Here is a tiny trained network, its code and every weight. The questions are about switching its units off for an input and a class, where a switched-off unit gives its printed mean instead of its output.

import numpy as np


def w(rows, s, z=0):
    codes = np.array(rows[::2]) - 128.0
    scale = np.full(codes.shape[1], s)
    scale[-1] = z or s
    return codes * scale


def f(y):
    return np.maximum(y, 0)


def log_softmax(a):
    a = a - a.max(-1, keepdims=True)
    return a - np.log(np.exp(a).sum(-1, keepdims=True))


def net(x, mask):
    res = np.array(x, float).reshape(1, 5) / 4 @ E
    y = f(res @ A[0][:, :-1].T + A[0][:, -1])
    res = res + np.where(mask, y, B[0][:, -1]) @ B[0][:, :-1]
    return log_softmax(res[-1] @ U[:, :-1].T + U[:, -1])


A, B = {}, {}
E = w([
[163,108,57,15,151,35],'x0',
[8,133,182,81,115,84],'x1',
[129,128,128,129,128,129],'x2',
[106,134,133,120,255,181],'x3',
[128,129,128,128,128,128],'x4',
],0.004)
A[0] = w([
[115,133,127,128,195,142,161],'N1',
[128,128,128,127,128,128,125],'N2',
[170,129,122,142,134,133,54],'N3',
[144,134,121,136,6,104,169],'N4',
[125,129,127,128,141,131,148],'N5',
[119,131,128,128,175,137,155],'N6',
[131,127,126,119,130,122,103],'N7',
[214,128,117,158,141,137,50],'N8',
[127,128,128,128,132,129,141],'N9',
[131,128,126,129,103,124,147],'N10',
[176,129,121,144,135,134,54],'N11',
[132,129,126,130,94,121,152],'N12',
[193,129,119,150,138,135,53],'N13',
[122,130,127,128,156,134,151],'N14',
[126,128,128,128,138,130,147],'N15',
[131,128,127,130,104,123,147],'N16',
[129,127,127,125,129,126,112],'N17',
[90,128,138,117,124,118,18],'N18',
[90,131,156,217,106,181,57],'N19',
[14,131,155,98,118,97,2],'N20',
[126,128,128,128,139,131,147],'N21',
[154,126,104,55,143,90,97],'N22',
[110,131,141,170,117,152,67],'N23',
[106,133,127,127,240,151,164],'N24',
[139,127,118,97,134,112,102],'N25',
[126,128,128,128,138,130,148],'N26',
[147,127,111,76,139,100,98],'N27',
[137,127,121,104,133,115,104],'N28',
],0.015,0.00066)
B[0] = w([
[148,111,169,128,67,105,205],'N1',
[128,128,128,128,129,128,129],'N2',
[112,129,98,122,119,165,174],'N3',
[164,94,215,125,27,89,249],'N4',
[132,124,135,129,116,123,144],'N5',
[142,116,156,128,86,112,182],'N6',
[127,131,129,131,140,123,140],'N7',
[94,130,64,115,108,205,228],'N8',
[129,127,130,129,125,127,134],'N9',
[135,121,145,127,108,120,153],'N10',
[109,129,93,121,117,171,182],'N11',
[138,119,152,127,100,117,163],'N12',
[103,129,80,119,113,186,202],'N13',
[136,121,144,128,102,118,161],'N14',
[131,126,133,129,119,125,141],'N15',
[135,122,144,127,109,120,153],'N16',
[127,129,128,129,132,126,132],'N17',
[123,129,95,126,121,168,163],'N18',
[124,156,126,128,253,57,248],'N19',
[112,128,26,122,106,247,246],'N20',
[131,125,134,129,118,124,142],'N21',
[119,155,143,149,227,83,238],'N22',
[126,141,127,127,187,95,182],'N23',
[162,99,197,127,26,89,255],'N24',
[124,139,134,137,169,110,174],'N25',
[131,126,133,129,119,125,141],'N26',
[122,147,138,143,199,96,207],'N27',
[125,136,132,135,160,114,163],'N28',
],0.025,0.0042)
U = w([
[173,81,208,125,46,92,253],'0',
[118,176,131,147,255,75,90],'1',
[98,127,36,110,108,248,41],'2',
],0.0088,0.00049)

Each question gives the input, the list of numbers given to net, and the class t.
The units are the neurons (one row each of A and B). Each row of codes is followed by its name. A weight is (code - 128) times the scale printed after its matrix; where a second scale follows, it is the last column's (A, B and U).
mask holds one flag per neuron, in row order. A switched-off neuron (its flag False) gives its mean, the last column of its row in B, instead of its output. The means were averaged over made-up inputs and are rounded, as every weight is.
A unit's drop is (log p(t) with every unit on - log p(t) with that unit switched off) / (log p(t) with every unit on - log p(t) with every unit switched off).
The circuit of an input: a set's keep is (log p(t) with only the set's units on - log p(t) with every unit switched off) / (log p(t) with every unit on - log p(t) with every unit switched off). Starting from the 12 units with the biggest drops (on a tie, the unit counted first), units are removed one at a time, each time the one whose removal leaves the highest keep (on an exact tie, the one counted first), for as long as the keep stays at least 0.8.
units of the circuit, in order: the units of the circuit, biggest drop first
most important unit: the unit with the biggest drop
top k neurons: the k neurons with the biggest drops, biggest first
drop when u is switched off: that unit's drop, to one decimal
input [7,-6,-2,1,2], class 1: most important unit : N22
input [-7,-5,1,-6,-2], class 1: top 4 neurons : N19; N24; N23; N1
input [8,8,3,8,-2], class 0: top 3 neurons : N24; N1; N19
input [-6,7,-2,3,-3], class 2: top 2 neurons : N20; N22
input [6,7,0,-5,7], class 2: top 2 neurons : N20; N19
input [5,-7,-2,-3,-4], class 2: top 2 neurons : N8; N19
input [8,6,-2,1,-6], class 1: top 2 neurons : N22; N27
input [-8,7,-3,-3,-2], class 1: top 3 neurons : N19; N23; N8
input [-3,-7,-5,7,8], class 0: top 4 neurons : N24; N20; N1; N6
input [6,8,-5,-3,8], class 2: top 2 neurons : N20; N19
input [-5,3,3,3,2], class 1: top 2 neurons : N19; N4
input [-3,-3,0,5,1], class 0: top 2 neurons : N24; N20
input [-5,-6,-6,8,7], class 0: drop when N20 is switched off : 0.1
input [-3,-5,6,0,-1], class 2: drop when N28 is switched off : 0.0
input [-4,2,-2,6,-6], class 0: units of the circuit, in order : N24
input [0,7,6,-3,8], class 2: drop when N20 is switched off : 1.0
